Here is a tiny trained network, its code and every weight. The questions are about switching its units off for an input and a target symbol, where a switched-off unit gives its printed mean instead of its output.

import numpy as np


def w(rows, s, z=0):
    codes = np.array(rows[::2]) - 128.0
    scale = np.full(codes.shape[1], s)
    scale[-1] = z or s
    return codes * scale


def norm(h):
    return h / np.sqrt((h * h).mean(-1, keepdims=True) + 1e-5)


def softmax(a):
    e = np.exp(a - a.max(-1, keepdims=True))
    return e / e.sum(-1, keepdims=True)


def log_softmax(a):
    a = a - a.max(-1, keepdims=True)
    return a - np.log(np.exp(a).sum(-1, keepdims=True))


def net(x, mask):
    ids = ['ΞΣβεζηλμφ'.index(c) for c in x.split()]
    T = len(ids)
    res = E[ids] + P[:T]
    u = 0
    for l in range(2):
        r = norm(res)
        for j in range(3):
            rows = slice(4 * j, 4 * j + 4)
            q, k, v = (r @ M[l][rows].T for M in (Q, K, V))
            z = softmax(np.where(np.tri(T) > 0, q @ k.T / 4**0.5, -1e9)) @ v
            o = O[l][rows]
            res = res + np.where(mask[u + j], z, o[:, -1]) @ o[:, :-1]
        u += 3
    return log_softmax(norm(res)[-1] @ U[:, :-1].T + U[:, -1])


Q, K, V, O = {}, {}, {}, {}
E = w([
[144,53,172,7],'Ξ',
[154,54,128,144],'Σ',
[161,190,182,25],'β',
[172,141,162,63],'ε',
[200,169,112,209],'ζ',
[201,228,134,138],'η',
[118,64,68,131],'λ',
[91,108,95,107],'μ',
[153,134,131,2],'φ',
],0.0072)
P = w([
[111,124,134,125],'0',
[142,126,83,147],'1',
[252,35,179,112],'2',
[97,142,130,109],'3',
[12,134,123,193],'4',
[186,68,155,158],'5',
[90,144,133,93],'6',
],0.019)
Q[0] = w([
[169,177,72,72],'0.h1',
[140,104,167,116],'0.h1',
[198,88,84,80],'0.h1',
[135,214,98,153],'0.h1',
[55,121,60,76],'0.h2',
[43,123,101,122],'0.h2',
[136,136,147,88],'0.h2',
[64,141,194,111],'0.h2',
[61,172,132,220],'0.h3',
[92,95,248,139],'0.h3',
[91,141,236,169],'0.h3',
[117,66,158,131],'0.h3',
],0.014)
K[0] = w([
[166,131,95,106],'0.h1',
[148,167,164,114],'0.h1',
[251,82,146,122],'0.h1',
[127,180,62,151],'0.h1',
[93,124,99,116],'0.h2',
[107,122,75,138],'0.h2',
[114,165,143,94],'0.h2',
[123,159,111,139],'0.h2',
[128,135,51,137],'0.h3',
[213,104,104,112],'0.h3',
[160,128,105,126],'0.h3',
[140,77,120,136],'0.h3',
],0.023)
V[0] = w([
[193,114,116,146],'0.h1',
[183,149,209,104],'0.h1',
[143,113,66,134],'0.h1',
[94,153,91,74],'0.h1',
[139,59,97,108],'0.h2',
[141,79,197,146],'0.h2',
[101,162,136,63],'0.h2',
[121,136,103,120],'0.h2',
[164,89,68,49],'0.h3',
[152,2,180,192],'0.h3',
[203,93,147,142],'0.h3',
[154,163,204,109],'0.h3',
],0.014)
O[0] = w([
[118,87,125,70,174],'0.h1',
[244,110,64,147,151],'0.h1',
[80,123,137,98,147],'0.h1',
[86,145,147,216,100],'0.h1',
[175,138,123,192,200],'0.h2',
[149,225,187,164,152],'0.h2',
[82,114,125,145,138],'0.h2',
[121,94,109,124,128],'0.h2',
[206,137,72,2,249],'0.h3',
[201,220,105,253,253],'0.h3',
[214,227,148,156,248],'0.h3',
[47,196,148,133,156],'0.h3',
],0.0093,0.0061)
Q[1] = w([
[34,168,201,25],'1.h1',
[154,33,247,111],'1.h1',
[70,60,235,185],'1.h1',
[213,84,146,168],'1.h1',
[172,116,49,156],'1.h2',
[148,56,87,174],'1.h2',
[83,152,121,65],'1.h2',
[85,55,98,162],'1.h2',
[139,215,249,137],'1.h3',
[147,141,172,59],'1.h3',
[138,150,66,38],'1.h3',
[163,91,88,120],'1.h3',
],0.014)
K[1] = w([
[30,126,138,103],'1.h1',
[105,6,143,165],'1.h1',
[107,90,83,219],'1.h1',
[209,61,104,147],'1.h1',
[151,183,66,185],'1.h2',
[174,93,132,243],'1.h2',
[155,94,109,48],'1.h2',
[173,5,139,174],'1.h2',
[108,161,172,145],'1.h3',
[114,222,153,77],'1.h3',
[129,104,145,46],'1.h3',
[124,90,76,102],'1.h3',
],0.015)
V[1] = w([
[74,126,37,187],'1.h1',
[97,211,43,238],'1.h1',
[156,159,154,93],'1.h1',
[189,133,194,133],'1.h1',
[126,57,83,245],'1.h2',
[124,169,66,107],'1.h2',
[2,147,96,182],'1.h2',
[136,71,118,165],'1.h2',
[140,127,163,198],'1.h3',
[234,111,254,136],'1.h3',
[215,131,140,77],'1.h3',
[92,207,22,94],'1.h3',
],0.0077)
O[1] = w([
[76,105,43,154,50],'1.h1',
[72,42,48,84,168],'1.h1',
[188,113,138,125,216],'1.h1',
[179,92,181,70,207],'1.h1',
[191,149,176,65,39],'1.h2',
[121,126,56,123,227],'1.h2',
[196,246,139,150,100],'1.h2',
[173,150,171,70,51],'1.h2',
[92,75,125,73,86],'1.h3',
[2,81,150,105,69],'1.h3',
[59,143,188,142,166],'1.h3',
[220,187,206,111,250],'1.h3',
],0.0066,0.0021)
U = w([
[184,110,149,106,206],'Ξ',
[140,152,155,209,195],'Σ',
[90,239,135,103,40],'β',
[116,177,2,124,1],'ε',
[91,127,195,145,193],'ζ',
[93,155,160,70,136],'η',
[131,64,60,131,116],'λ',
[81,123,80,202,138],'μ',
[132,152,92,20,27],'φ',
],0.014,0.0065)

Each question gives the input, a string of symbols that net reads in full, and the target symbol t.
The units are the heads (4 rows each of Q, K, V and O). Each row of codes is followed by its name. A weight is (code - 128) times the scale printed after its matrix; where a second scale follows, it is the last column's (O and U).
mask holds one flag per head, layer by layer. A switched-off head (its flag False) gives its mean, the last column of its rows in O, instead of its output. The means were averaged over made-up inputs and are rounded, as every weight is.
A unit's drop is (log p(t) with every unit on - log p(t) with that unit switched off) / (log p(t) with every unit on - log p(t) with every unit switched off).
The circuit of an input: a set's keep is (log p(t) with only the set's units on - log p(t) with every unit switched off) / (log p(t) with every unit on - log p(t) with every unit switched off). Starting from all 6 units, units are removed one at a time, each time the one whose removal leaves the highest keep (on an exact tie, the one counted first), for as long as the keep stays at least 0.8.
circuit, biggest first: the units of the circuit, biggest drop first
unit that matters most: the unit with the biggest drop
which heads matter: for each layer, one digit per head in row order, 1 if its drop is at least 0.15 and else 0, layers parted by /
input Σ φ ζ ζ ε, target φ: circuit, biggest first -> 0.h3
input φ μ φ ζ η, target λ: which heads matter -> 011 / 000
input β Ξ λ ε λ, target ε: circuit, biggest first -> 0.h3, 0.h1, 1.h2, 0.h2
input ε ζ Σ Σ η, target μ: which heads matter -> 101 / 100
input φ ε ζ Σ ζ, target β: circuit, biggest first -> 0.h1, 0.h3, 1.h3
input λ Σ Ξ β β φ ζ, target ζ: which heads matter -> 001 / 000
input λ Ξ ε μ β, target ε: circuit, biggest first -> 0.h1, 0.h3, 0.h2, 1.h2
input β μ Ξ ζ β, target λ: which heads matter -> 011 / 000
input η ζ μ Ξ β, target μ: which heads matter -> 110 / 100
input β Ξ Σ β Σ, target ε: which heads matter -> 101 / 010
input β μ β ζ, target ζ: circuit, biggest first -> 0.h3, 1.h1
input μ Ξ ε ε Ξ, target ε: which heads matter -> 101 / 010
input μ Ξ ζ Ξ μ μ Σ, target Σ: which heads matter -> 101 / 000
input ζ λ ζ ζ Σ, target Ξ: which heads matter -> 001 / 010
input μ λ Σ Σ φ, target Ξ: circuit, biggest first -> 0.h3, 0.h2, 0.h1, 1.h2
input μ Ξ ζ Σ ζ, target ε: circuit, biggest first -> 0.h3, 0.h1, 1.h1
input φ η φ η Ξ, target ζ: circuit, biggest first -> 0.h3, 0.h1
input ζ η φ β Ξ, target ζ: unit that matters most -> 0.h3
input ε β Σ φ ζ, target η: which heads matter -> 101 / 000
input φ β λ ζ Σ, target η: circuit, biggest first -> 0.h3
input Ξ λ η λ φ, target Ξ: which heads matter -> 011 / 010
input Ξ Ξ Σ Σ Σ, target ε: circuit, biggest first -> 0.h1, 0.h3, 1.h2
input Σ η ζ ζ μ, target ζ: circuit, biggest first -> 0.h1, 0.h3
input Ξ ε μ φ φ β λ, target λ: circuit, biggest first -> 0.h3, 0.h1
input Ξ ζ φ λ Ξ, target μ: which heads matter -> 100 / 100
